.09,.04,-.16
.01,-.26,.05
.13,-.39,.41
.46,-.23,-.05
->
.09,.04
.01,-.26

-.11,-.09,-.04,.25
-.20,-.19,.52,.11
->
-.11,-.09
-.20,-.19

.05,-.10,-.54
.04,.01,-.56
->
.05,-.10
.04,.01

.17,.25
.01,.16
-.14,.09
.48,.15
.03,-.34
->
.17,.25
.01,.16

-.03,-.11,.42
-.48,-.10,.07
-.16,-.23,.31
-.37,.22,.20
-.15,.44,-.01
->
-.03,-.11
-.48,-.10

.53,.13
.07,-.30
-.15,.22
->
.53,.13
.07,-.30
---
-.34,.29
.10,-.35
-.41,-.04
.41,.01
.37,-.24
-.43,.19
.41,-.19
-.45,.12
.06,.33
.43,-.07
->
.29,-.35,-.04,.01,-.24,.19,-.19,.12,.33,-.07
-.34,.10,-.41,.41,.37,-.43,.41,-.45,.06,.43

-.10,.27,.04,.16,.12,-.03,-.13
.26,-.02,.07,.22,-.10,.02,-.17
.16,-.31,.08,.05,.04,-.04,-.10
-.11,-.02,.06,-.06,-.06,.00,-.20
.00,-.01,.01,.11,.01,.03,.46
-.01,.04,-.03,.07,.05,-.03,.05
-.02,.02,.02,-.01,-.05,.03,-.29
-.07,-.21,.02,.20,-.04,-.03,.12
->
-.13,-.17,-.10,-.20,.46,.05,-.29,.12
-.03,.02,-.04,.00,.03,-.03,.03,-.03
.12,-.10,.04,-.06,.01,.05,-.05,-.04
.16,.22,.05,-.06,.11,.07,-.01,.20
.04,.07,.08,.06,.01,-.03,.02,.02
.27,-.02,-.31,-.02,-.01,.04,.02,-.21
-.10,.26,.16,-.11,.00,-.01,-.02,-.07

.13,.17,-.11,-.17,.14
-.10,-.01,.14,-.09,.01
-.25,-.06,-.12,-.25,-.10
-.05,-.40,-.37,-.29,-.25
-.40,.14,-.21,-.07,-.14
->
.14,.01,-.10,-.25,-.14
-.17,-.09,-.25,-.29,-.07
-.11,.14,-.12,-.37,-.21
.17,-.01,-.06,-.40,.14
.13,-.10,-.25,-.05,-.40

-.40,.25,.26
.02,-.03,-.16
-.29,.35,-.45
-.41,.29,.25
.00,-.04,.22
.01,-.08,.26
.05,-.05,-.15
-.38,.32,.25
-.27,.31,-.42
->
.26,-.16,-.45,.25,.22,.26,-.15,.25,-.42
.25,-.03,.35,.29,-.04,-.08,-.05,.32,.31
-.40,.02,-.29,-.41,.00,.01,.05,-.38,-.27

.07,.23,.06,.08,.14,.39,.16,-.04,.05,.05,.16,-.24,-.18,.35,-.16
-.08,-.09,.00,-.34,.29,-.10,-.22,-.19,-.47,.16,-.20,-.12,-.39,-.09,-.50
-.23,.04,.48,.07,-.37,.25,.31,.34,-.04,-.02,-.19,-.20,.35,.06,.08
.16,-.16,.13,.05,-.20,-.24,-.40,.19,.12,.08,.12,.00,-.19,-.22,.08
-.02,.04,.28,.25,-.18,.22,-.18,-.10,-.43,-.10,.13,-.28,.22,-.01,-.25
->
-.16,-.50,.08,.08,-.25
.35,-.09,.06,-.22,-.01
-.18,-.39,.35,-.19,.22
-.24,-.12,-.20,.00,-.28
.16,-.20,-.19,.12,.13
.05,.16,-.02,.08,-.10
.05,-.47,-.04,.12,-.43
-.04,-.19,.34,.19,-.10
.16,-.22,.31,-.40,-.18
.39,-.10,.25,-.24,.22
.14,.29,-.37,-.20,-.18
.08,-.34,.07,.05,.25
.06,.00,.48,.13,.28
.23,-.09,.04,-.16,.04
.07,-.08,-.23,.16,-.02

.04,-.22,.20,-.41,.07,.33,-.22,.07
.41,-.28,.33,.10,-.41,.17,.09,-.24
->
.07,-.24
-.22,.09
.33,.17
.07,-.41
-.41,.10
.20,.33
-.22,-.28
.04,.41
